Below is a small trained network, with its code and all its weights. Each question gives an input and a target symbol and asks what happens when units are switched off, that is, made to give their printed mean instead of their output.

import numpy as np


def w(rows, s, z=0):
    codes = np.array(rows[::2]) - 128.0
    scale = np.full(codes.shape[1], s)
    scale[-1] = z or s
    return codes * scale


def f(y):
    return y / 2 * (1 + np.tanh(0.7978845608 * (y + 0.044715 * y**3)))


def softmax(a):
    e = np.exp(a - a.max(-1, keepdims=True))
    return e / e.sum(-1, keepdims=True)


def log_softmax(a):
    a = a - a.max(-1, keepdims=True)
    return a - np.log(np.exp(a).sum(-1, keepdims=True))


def net(x, mask):
    ids = ['Σαβθμπτ'.index(c) for c in x.split()]
    T = len(ids)
    res = E[ids] + P[:T]
    u = 0
    for l in range(2):
        r = res
        for j in range(3):
            rows = slice(3 * j, 3 * j + 3)
            q, k, v = (r @ M[l][rows].T for M in (Q, K, V))
            z = softmax(np.where(np.tri(T) > 0, q @ k.T / 3**0.5, -1e9)) @ v
            o = O[l][rows]
            res = res + np.where(mask[u + j], z, o[:, -1]) @ o[:, :-1]
        u += 3
        y = f(res @ A[l][:, :-1].T + A[l][:, -1])
        res = res + np.where(mask[u : u + 24], y, B[l][:, -1]) @ B[l][:, :-1]
        u += 24
    return log_softmax(res[-1] @ U[:, :-1].T + U[:, -1])


Q, K, V, O, A, B = {}, {}, {}, {}, {}, {}
E = w([
[102,161,73,196,194],'Σ',
[107,117,108,110,52],'α',
[79,63,71,100,170],'β',
[222,108,99,167,156],'θ',
[85,252,148,120,194],'μ',
[228,131,172,202,91],'π',
[138,189,172,239,44],'τ',
],0.016)
P = w([
[64,94,84,231,98],'0',
[70,50,254,197,114],'1',
[96,141,56,107,152],'2',
[109,68,242,179,92],'3',
[145,158,34,73,143],'4',
[145,82,237,152,79],'5',
[183,178,24,65,136],'6',
[162,100,231,164,61],'7',
[212,216,51,117,118],'8',
[165,145,250,185,70],'9',
[196,179,102,134,131],'10',
],0.0078)
Q[0] = w([
[134,186,93,218,118],'0.h0',
[219,148,2,125,117],'0.h0',
[130,179,135,66,139],'0.h0',
[53,106,134,57,164],'0.h1',
[117,76,131,133,149],'0.h1',
[102,152,195,102,174],'0.h1',
[84,156,121,61,187],'0.h2',
[79,67,195,35,205],'0.h2',
[76,185,84,121,71],'0.h2',
],0.0091)
K[0] = w([
[82,254,168,122,91],'0.h0',
[218,179,117,123,131],'0.h0',
[78,158,106,114,223],'0.h0',
[87,86,118,152,129],'0.h1',
[82,127,203,144,105],'0.h1',
[13,149,127,116,213],'0.h1',
[117,135,160,95,141],'0.h2',
[21,71,99,186,168],'0.h2',
[136,151,111,208,39],'0.h2',
],0.0093)
V[0] = w([
[249,50,76,72,201],'0.h0',
[132,179,149,253,182],'0.h0',
[208,155,107,57,71],'0.h0',
[164,76,81,151,137],'0.h1',
[84,130,79,120,112],'0.h1',
[189,134,90,132,21],'0.h1',
[185,252,174,112,163],'0.h2',
[59,120,22,167,166],'0.h2',
[51,204,112,209,144],'0.h2',
],0.0043)
O[0] = w([
[80,129,76,227,80,20],'0.h0',
[139,115,110,81,73,255],'0.h0',
[141,104,58,123,42,108],'0.h0',
[85,151,150,18,157,167],'0.h1',
[171,136,186,133,137,104],'0.h1',
[121,135,141,43,155,234],'0.h1',
[102,137,93,103,85,127],'0.h2',
[157,102,103,254,54,92],'0.h2',
[131,117,75,120,166,169],'0.h2',
],0.0051,0.0031)
A[0] = w([
[154,58,158,137,106,134],'0.n0',
[205,112,106,175,131,141],'0.n1',
[109,139,77,120,202,30],'0.n2',
[146,186,190,79,143,129],'0.n3',
[141,173,148,135,106,24],'0.n4',
[70,157,170,64,158,137],'0.n5',
[73,180,86,74,165,202],'0.n6',
[162,150,135,93,86,123],'0.n7',
[119,125,170,81,166,127],'0.n8',
[134,174,95,143,189,1],'0.n9',
[126,114,121,153,148,132],'0.n10',
[114,88,62,95,125,159],'0.n11',
[115,138,98,169,89,63],'0.n12',
[118,97,146,108,72,173],'0.n13',
[104,89,183,113,111,188],'0.n14',
[157,124,169,180,107,152],'0.n15',
[112,170,195,122,105,123],'0.n16',
[11,153,108,114,130,61],'0.n17',
[69,186,104,147,85,132],'0.n18',
[90,148,42,68,157,58],'0.n19',
[188,216,104,131,92,197],'0.n20',
[139,169,196,99,78,89],'0.n21',
[103,125,195,145,71,72],'0.n22',
[138,132,170,74,155,244],'0.n23',
],0.013,0.0043)
B[0] = w([
[150,129,131,98,85,176],'0.n0',
[152,148,138,100,187,202],'0.n1',
[164,128,115,91,55,145],'0.n2',
[126,133,104,154,147,172],'0.n3',
[96,206,147,177,98,136],'0.n4',
[89,96,166,174,158,145],'0.n5',
[102,96,136,101,117,178],'0.n6',
[159,144,112,76,118,184],'0.n7',
[104,138,88,208,99,127],'0.n8',
[104,98,125,130,75,140],'0.n9',
[110,72,138,144,108,130],'0.n10',
[61,157,118,85,150,166],'0.n11',
[89,151,182,179,150,128],'0.n12',
[128,69,116,100,88,187],'0.n13',
[133,76,97,146,93,175],'0.n14',
[163,156,177,77,124,199],'0.n15',
[99,150,87,149,137,179],'0.n16',
[145,119,193,121,141,140],'0.n17',
[81,130,131,119,142,158],'0.n18',
[100,157,186,2,87,165],'0.n19',
[93,133,128,74,193,255],'0.n20',
[136,163,89,139,121,201],'0.n21',
[125,176,57,121,94,181],'0.n22',
[148,121,82,141,149,173],'0.n23',
],0.0079)
Q[1] = w([
[129,74,132,136,145],'1.h0',
[173,73,12,193,136],'1.h0',
[133,99,187,235,64],'1.h0',
[74,64,147,107,121],'1.h1',
[148,177,86,140,62],'1.h1',
[164,39,115,9,166],'1.h1',
[34,122,93,126,162],'1.h2',
[165,195,1,46,147],'1.h2',
[132,161,211,191,50],'1.h2',
],0.0082)
K[1] = w([
[113,94,187,143,152],'1.h0',
[80,98,187,138,85],'1.h0',
[115,2,93,205,119],'1.h0',
[134,163,117,23,170],'1.h1',
[85,63,169,69,79],'1.h1',
[199,152,130,98,154],'1.h1',
[55,171,27,140,126],'1.h2',
[94,183,33,90,127],'1.h2',
[216,30,223,137,64],'1.h2',
],0.0065)
V[1] = w([
[194,133,106,233,72],'1.h0',
[254,214,236,163,184],'1.h0',
[222,75,150,53,111],'1.h0',
[140,60,111,154,200],'1.h1',
[164,131,38,45,190],'1.h1',
[113,123,38,121,104],'1.h1',
[125,95,6,88,200],'1.h2',
[216,60,56,59,119],'1.h2',
[57,85,155,118,219],'1.h2',
],0.0067)
O[1] = w([
[130,215,141,124,146,9],'1.h0',
[130,218,254,73,181,169],'1.h0',
[214,24,203,151,109,221],'1.h0',
[63,156,146,199,91,88],'1.h1',
[88,73,128,194,113,254],'1.h1',
[128,109,65,106,99,148],'1.h1',
[82,116,177,250,127,211],'1.h2',
[235,99,167,146,30,189],'1.h2',
[101,50,131,97,191,122],'1.h2',
],0.0056,0.0044)
A[1] = w([
[110,161,70,72,168,116],'1.n0',
[108,104,97,54,171,22],'1.n1',
[161,43,172,105,211,147],'1.n2',
[74,148,136,153,188,213],'1.n3',
[134,166,181,76,170,138],'1.n4',
[171,51,139,89,149,53],'1.n5',
[78,191,156,128,173,108],'1.n6',
[153,185,157,48,140,133],'1.n7',
[182,185,176,129,159,10],'1.n8',
[122,129,173,91,89,111],'1.n9',
[161,197,138,82,114,65],'1.n10',
[153,111,172,14,119,151],'1.n11',
[80,159,115,76,190,83],'1.n12',
[225,96,84,147,143,117],'1.n13',
[110,76,200,145,159,197],'1.n14',
[101,93,107,123,115,160],'1.n15',
[114,93,218,105,171,62],'1.n16',
[82,116,50,200,134,93],'1.n17',
[59,113,155,92,70,24],'1.n18',
[186,142,177,96,91,114],'1.n19',
[119,95,100,106,247,146],'1.n20',
[166,110,145,209,89,166],'1.n21',
[169,172,116,81,99,84],'1.n22',
[51,70,70,162,192,2],'1.n23',
],0.011,0.0075)
B[1] = w([
[105,202,83,177,104,173],'1.n0',
[135,231,134,122,109,161],'1.n1',
[104,92,185,104,87,209],'1.n2',
[194,88,131,99,172,179],'1.n3',
[183,141,159,109,86,210],'1.n4',
[74,152,159,181,52,175],'1.n5',
[186,38,72,141,120,174],'1.n6',
[170,105,167,149,114,227],'1.n7',
[83,109,56,119,126,179],'1.n8',
[116,105,96,163,189,167],'1.n9',
[15,157,113,141,202,184],'1.n10',
[205,112,105,166,128,253],'1.n11',
[207,181,121,172,75,183],'1.n12',
[146,179,198,126,213,195],'1.n13',
[8,35,154,131,121,180],'1.n14',
[113,117,69,128,143,176],'1.n15',
[102,154,214,115,80,170],'1.n16',
[205,118,150,166,42,164],'1.n17',
[156,167,159,177,255,166],'1.n18',
[86,160,76,119,86,203],'1.n19',
[59,160,80,133,153,190],'1.n20',
[86,197,84,67,182,179],'1.n21',
[111,98,113,169,138,178],'1.n22',
[98,175,184,175,33,162],'1.n23',
],0.0071,0.014)
U = w([
[78,107,102,138,254,255],'Σ',
[147,98,60,57,104,170],'α',
[90,114,106,152,121,77],'β',
[147,154,176,115,107,110],'θ',
[144,124,115,212,158,38],'μ',
[182,189,106,112,189,133],'π',
[54,197,109,120,130,81],'τ',
],0.01,0.0078)

Each question gives the input, a string of symbols that net reads in full, and the target symbol t.
The units are the heads (3 rows each of Q, K, V and O) and the neurons (one row each of A and B). Each row of codes is followed by its name. A weight is (code - 128) times the scale printed after its matrix; where a second scale follows, it is the last column's (O, A, B and U).
mask holds one flag per unit, layer by layer, with each layer's heads first. A switched-off unit (its flag False) gives its mean, the last column of its rows in O or B, instead of its output. The means were averaged over made-up inputs and are rounded, as every weight is.
A unit's drop is (log p(t) with every unit on - log p(t) with that unit switched off) / (log p(t) with every unit on - log p(t) with every unit switched off).
most important unit: the unit with the biggest drop
k most important neurons: the k neurons with the biggest drops, biggest first
k most important neurons of layer l: the k neurons of layer l with the biggest drops, biggest first
input τ α θ α α θ α α μ α μ, target τ: most important unit -> 1.n23
input τ θ μ, target π: 4 most important neurons of layer 1 -> 1.n12, 1.n3, 1.n18, 1.n6
input Σ θ α τ, target τ: 2 most important neurons of layer 1 -> 1.n10, 1.n11
input α α α Σ α α μ, target τ: 2 most important neurons of layer 0 -> 0.n6, 0.n20
input α μ α π π μ α, target θ: 3 most important neurons -> 0.n1, 0.n6, 0.n22
input π α α α τ μ α π α α θ, target Σ: 2 most important neurons -> 0.n19, 0.n11
input π β α τ μ, target π: 3 most important neurons -> 0.n22, 0.n19, 0.n5
input Σ α α θ π α τ π τ, target π: 2 most important neurons -> 0.n20, 1.n12
input π α α α θ α α, target Σ: 3 most important neurons -> 1.n18, 0.n1, 0.n11
input α α β Σ α π β τ α, target π: 2 most important neurons -> 0.n22, 0.n21
input π τ π α μ τ θ μ α, target τ: 2 most important neurons -> 0.n16, 0.n20
input θ β α α α π θ τ τ θ Σ, target π: 2 most important neurons -> 0.n4, 0.n19
input θ α π π α τ α μ β, target τ: 3 most important neurons -> 0.n14, 0.n16, 0.n11
input π α β τ β α Σ θ θ α π, target θ: 2 most important neurons of layer 0 -> 0.n20, 0.n1
input τ θ Σ α α θ α, target Σ: 3 most important neurons of layer 0 -> 0.n22, 0.n1, 0.n15
input Σ α π μ α μ θ, target τ: 3 most important neurons -> 0.n16, 0.n21, 0.n3
input θ π α α α τ Σ, target π: 3 most important neurons -> 0.n22, 0.n21, 0.n15
input π α α π Σ, target θ: most important unit -> 0.n15
input α α β β π τ β τ β, target π: 3 most important neurons -> 0.n22, 0.n21, 0.n16
input α Σ α α α μ Σ, target τ: 2 most important neurons -> 0.n16, 0.n21
input τ α α θ Σ α Σ, target α: most important unit -> 0.n2
input μ π μ, target θ: 3 most important neurons -> 0.n5, 0.n22, 0.n17
input θ π θ θ μ π α, target θ: 4 most important neurons -> 0.n1, 0.n22, 0.n5, 0.n15
input α μ Σ Σ α β θ α θ π Σ, target θ: 2 most important neurons of layer 0 -> 0.n19, 0.n15
input θ α θ π α π θ, target θ: 3 most important neurons of layer 0 -> 0.n1, 0.n22, 0.n21
input α μ β α α, target β: 2 most important neurons of layer 1 -> 1.n23, 1.n5
input α Σ τ α α, target π: most important neuron of layer 0 -> 0.n22
input α π α τ τ π α θ μ θ β, target τ: 2 most important neurons of layer 1 -> 1.n23, 1.n1
input α π μ Σ μ θ α, target τ: 2 most important neurons of layer 1 -> 1.n1, 1.n23
input α θ τ μ α α Σ α μ Σ Σ, target τ: 2 most important neurons of layer 1 -> 1.n23, 1.n20
